Here is a tiny trained network, its code and every weight. The questions are about switching its units off for an input and a class, where a switched-off unit gives its printed mean instead of its output.

import numpy as np


def w(rows, s, z=0):
    codes = np.array(rows[::2]) - 128.0
    scale = np.full(codes.shape[1], s)
    scale[-1] = z or s
    return codes * scale


def f(y):
    return np.maximum(y, 0)


def log_softmax(a):
    a = a - a.max(-1, keepdims=True)
    return a - np.log(np.exp(a).sum(-1, keepdims=True))


def net(x, mask):
    res = np.array(x, float).reshape(1, 3) / 4 @ E
    y = f(res @ A[0][:, :-1].T + A[0][:, -1])
    res = res + np.where(mask, y, B[0][:, -1]) @ B[0][:, :-1]
    return log_softmax(res[-1] @ U[:, :-1].T + U[:, -1])


A, B = {}, {}
E = w([
[87,110,48,106,7,167,59,63,77],'x0',
[238,78,117,85,133,195,109,208,145],'x1',
[71,181,74,148,88,87,232,209,35],'x2',
],0.013)
A[0] = w([
[41,183,123,192,94,109,157,129,48,180],'N1',
[194,70,122,72,186,150,78,143,174,72],'N2',
[80,143,30,113,54,125,126,147,82,196],'N3',
[127,140,166,177,178,120,115,131,111,29],'N4',
[156,99,150,115,84,162,107,185,154,2],'N5',
[85,168,211,178,247,57,187,118,162,158],'N6',
[181,143,156,160,141,103,139,156,166,24],'N7',
[113,131,112,149,91,107,193,206,52,80],'N8',
[129,99,143,140,140,122,120,133,87,32],'N9',
[154,141,148,153,100,119,101,128,162,58],'N10',
[190,80,196,152,182,178,120,144,173,225],'N11',
[99,133,88,119,86,131,43,58,125,126],'N12',
],0.013,0.0055)
B[0] = w([
[139,70,46,145,86,188,114,148,143,241],'N1',
[176,128,122,101,164,113,33,142,109,208],'N2',
[126,125,89,161,144,90,174,58,98,236],'N3',
[118,78,175,95,135,154,136,138,129,153],'N4',
[174,146,110,90,120,130,87,86,122,159],'N5',
[35,170,192,142,131,104,157,210,221,250],'N6',
[120,179,158,117,141,130,122,97,107,164],'N7',
[112,138,75,69,170,97,180,137,97,207],'N8',
[125,136,121,137,166,153,133,128,141,128],'N9',
[159,132,141,100,130,145,165,123,115,143],'N10',
[164,190,148,10,199,168,69,111,69,223],'N11',
[111,38,199,164,70,131,105,74,130,224],'N12',
],0.012,0.024)
U = w([
[216,114,115,102,140,155,92,138,119,125],'0',
[91,115,120,185,93,114,172,219,181,75],'1',
[122,181,247,113,169,110,158,174,168,58],'2',
[114,73,152,215,64,122,142,78,129,255],'3',
[117,113,31,162,113,105,209,146,109,111],'4',
],0.013,0.003)

Each question gives the input, the list of numbers given to net, and the class t.
The units are the neurons (one row each of A and B). Each row of codes is followed by its name. A weight is (code - 128) times the scale printed after its matrix; where a second scale follows, it is the last column's (A, B and U).
mask holds one flag per neuron, in row order. A switched-off neuron (its flag False) gives its mean, the last column of its row in B, instead of its output. The means were averaged over made-up inputs and are rounded, as every weight is.
A unit's drop is (log p(t) with every unit on - log p(t) with that unit switched off) / (log p(t) with every unit on - log p(t) with every unit switched off).
The circuit of an input: a set's keep is (log p(t) with only the set's units on - log p(t) with every unit switched off) / (log p(t) with every unit on - log p(t) with every unit switched off). Starting from all 12 units, units are removed one at a time, each time the one whose removal leaves the highest keep (on an exact tie, the one counted first), for as long as the keep stays at least 0.8.
circuit, biggest first: the units of the circuit, biggest drop first
unit that matters most: the unit with the biggest drop
top k neurons: the k neurons with the biggest drops, biggest first
drop when u is switched off: that unit's drop, to one decimal
input [-8,-6,7], class 1: circuit, biggest first	N6; N1
input [-8,-2,7], class 1: top 2 neurons	N6; N1
input [8,4,3], class 3: circuit, biggest first	N12
input [3,-3,-7], class 3: top 2 neurons	N12; N8
input [3,2,1], class 3: top 2 neurons	N11; N8
input [-6,1,7], class 1: top 2 neurons	N6; N11
input [-6,-5,3], class 1: top 2 neurons	N11; N1
input [-1,-8,4], class 1: top 2 neurons	N6; N11
input [1,0,2], class 4: top 2 neurons	N12; N6
input [8,5,4], class 4: top 2 neurons	N8; N3
input [5,0,2], class 3: top 2 neurons	N12; N11
input [6,4,2], class 3: drop when N11 is switched off	0.1
input [6,-2,-8], class 3: drop when N12 is switched off	2.6
input [-1,-6,2], class 1: unit that matters most	N6
input [2,-4,-4], class 3: drop when N8 is switched off	0.0
input [-4,0,6], class 1: drop when N3 is switched off	0.2
